Here is a tiny trained network, its code and every weight. The questions are about switching its units off for an input and a target symbol, where a switched-off unit gives its printed mean instead of its output.

import numpy as np


def w(rows, s, z=0):
    codes = np.array(rows[::2]) - 128.0
    scale = np.full(codes.shape[1], s)
    scale[-1] = z or s
    return codes * scale


def norm(h):
    return h / np.sqrt((h * h).mean(-1, keepdims=True) + 1e-5)


def f(y):
    return y / 2 * (1 + np.tanh(0.7978845608 * (y + 0.044715 * y**3)))


def softmax(a):
    e = np.exp(a - a.max(-1, keepdims=True))
    return e / e.sum(-1, keepdims=True)


def log_softmax(a):
    a = a - a.max(-1, keepdims=True)
    return a - np.log(np.exp(a).sum(-1, keepdims=True))


def net(x, mask):
    ids = ['ΓΘΣΦΩαηλμτ'.index(c) for c in x.split()]
    T = len(ids)
    res = E[ids] + P[:T]
    q, k, v = (norm(res) @ M[0].T for M in (Q, K, V))
    z = softmax(np.where(np.tri(T) > 0, q @ k.T / 3**0.5, -1e9)) @ v
    res = res + np.where(mask[0], z, O[0][:, -1]) @ O[0][:, :-1]
    y = f(norm(res) @ A[0][:, :-1].T + A[0][:, -1])
    res = res + np.where(mask[1:17], y, B[0][:, -1]) @ B[0][:, :-1]
    return log_softmax(norm(res)[-1] @ U[:, :-1].T + U[:, -1])


Q, K, V, O, A, B = {}, {}, {}, {}, {}, {}
E = w([
[41,210,144,103],'Γ',
[76,73,124,174],'Θ',
[143,112,109,101],'Σ',
[147,54,133,133],'Φ',
[129,89,108,128],'Ω',
[54,130,137,172],'α',
[94,108,130,150],'η',
[96,108,242,8],'λ',
[132,144,121,96],'μ',
[106,27,139,155],'τ',
],0.015)
P = w([
[179,196,221,131],'0',
[54,37,254,64],'1',
[149,53,160,204],'2',
[236,142,125,64],'3',
[47,38,240,53],'4',
[169,56,158,197],'5',
[178,211,114,92],'6',
[39,44,243,59],'7',
],0.007)
Q[0] = w([
[41,108,48,82],'h0',
[154,106,192,164],'h0',
[217,136,5,236],'h0',
],0.019)
K[0] = w([
[149,214,91,221],'h0',
[86,130,164,67],'h0',
[82,100,2,85],'h0',
],0.019)
V[0] = w([
[203,167,2,89],'h0',
[153,151,117,184],'h0',
[232,133,167,110],'h0',
],0.0084)
O[0] = w([
[2,95,122,98,2],'h0',
[115,108,158,172,87],'h0',
[153,98,23,115,181],'h0',
],0.0094,0.0071)
A[0] = w([
[110,116,141,113,74],'n0',
[114,188,118,183,135],'n1',
[99,142,150,126,184],'n2',
[160,76,143,126,107],'n3',
[147,134,163,145,147],'n4',
[135,60,131,218,139],'n5',
[134,138,84,169,120],'n6',
[141,187,73,218,139],'n7',
[47,39,135,113,1],'n8',
[143,166,159,119,76],'n9',
[95,131,162,141,91],'n10',
[89,75,103,95,100],'n11',
[76,40,130,207,82],'n12',
[119,125,83,254,20],'n13',
[96,48,198,65,91],'n14',
[82,129,103,165,133],'n15',
],0.016,0.0047)
B[0] = w([
[140,123,108,124,121],'n0',
[127,133,57,127,148],'n1',
[167,125,130,145,146],'n2',
[96,146,107,142,198],'n3',
[134,98,122,160,185],'n4',
[190,122,120,103,196],'n5',
[143,100,146,145,133],'n6',
[49,147,178,119,177],'n7',
[112,2,120,106,185],'n8',
[93,108,123,117,165],'n9',
[155,112,166,111,124],'n10',
[102,111,92,150,171],'n11',
[110,231,126,139,172],'n12',
[76,88,61,105,143],'n13',
[117,148,171,89,253],'n14',
[121,135,155,165,125],'n15',
],0.028,0.0063)
U = w([
[97,230,57,121,148],'Γ',
[164,104,114,163,252],'Θ',
[95,112,35,84,75],'Σ',
[187,115,189,143,87],'Φ',
[69,5,124,39,66],'Ω',
[19,114,134,174,175],'α',
[155,208,223,235,184],'η',
[127,162,230,44,91],'λ',
[182,218,92,21,136],'μ',
[199,108,107,114,115],'τ',
],0.011,0.0024)

Each question gives the input, a string of symbols that net reads in full, and the target symbol t.
The units are the heads (3 rows each of Q, K, V and O) and the neurons (one row each of A and B). Each row of codes is followed by its name. A weight is (code - 128) times the scale printed after its matrix; where a second scale follows, it is the last column's (O, A, B and U).
mask holds one flag per unit, heads first, then neurons. A switched-off unit (its flag False) gives its mean, the last column of its rows in O or B, instead of its output. The means were averaged over made-up inputs and are rounded, as every weight is.
A unit's drop is (log p(t) with every unit on - log p(t) with that unit switched off) / (log p(t) with every unit on - log p(t) with every unit switched off).
The circuit of an input: a set's keep is (log p(t) with only the set's units on - log p(t) with every unit switched off) / (log p(t) with every unit on - log p(t) with every unit switched off). Starting from the 12 units with the biggest drops (on a tie, the unit counted first), units are removed one at a time, each time the one whose removal leaves the highest keep (on an exact tie, the one counted first), for as long as the keep stays at least 0.8.
units of the circuit, in order: the units of the circuit, biggest drop first
k most important neurons: the k neurons with the biggest drops, biggest first
drop of u: that unit's drop, to one decimal
input λ Θ μ μ μ Γ τ, target τ: units of the circuit, in order	n5
input λ λ λ Γ Φ, target μ: units of the circuit, in order	n8, h0
input Ω η Φ μ Θ, target Σ: 3 most important neurons	n8, n12, n5
input Θ μ Φ Ω Γ, target η: units of the circuit, in order	h0, n14
input μ λ Ω Γ α Γ, target α: 3 most important neurons	n15, n7, n12
input η Θ μ α, target α: units of the circuit, in order	n7, n14
input μ μ Θ Φ Γ α, target Σ: 2 most important neurons	n13, n5
input λ μ Σ Γ μ λ λ Σ, target μ: 2 most important neurons	n8, n7
input μ μ μ τ, target τ: 2 most important neurons	n12, n14
input τ Γ τ Ω α, target τ: units of the circuit, in order	h0, n5
input Γ λ μ Σ Γ Γ Θ τ, target λ: 2 most important neurons	n12, n14
input μ λ Ω Γ λ μ, target η: 2 most important neurons	n8, n14
input Σ μ Φ Γ, target Γ: 2 most important neurons	n8, n14
input α Ω μ μ μ λ μ, target λ: units of the circuit, in order	n7
input Γ λ Σ λ Γ Θ μ α, target λ: 2 most important neurons	n14, n12
input Γ Γ λ μ λ Σ Γ τ, target λ: 2 most important neurons	n14, n12
input μ μ Γ α μ Θ, target Γ: 4 most important neurons	n12, n13, n8, n7
input λ Φ μ μ μ Σ Γ α, target μ: 2 most important neurons	n12, n5
input Θ α μ η Γ α, target Σ: 2 most important neurons	n13, n1
input λ λ Ω, target τ: 3 most important neurons	n5, n14, n8
input μ λ λ λ Γ, target Ω: drop of n6	0.0
input τ Γ μ Γ Θ, target μ: drop of n12	0.1
input μ μ μ α μ Σ Θ, target Θ: drop of n1	0.3
input λ Γ μ μ Ω, target μ: drop of n7	0.1
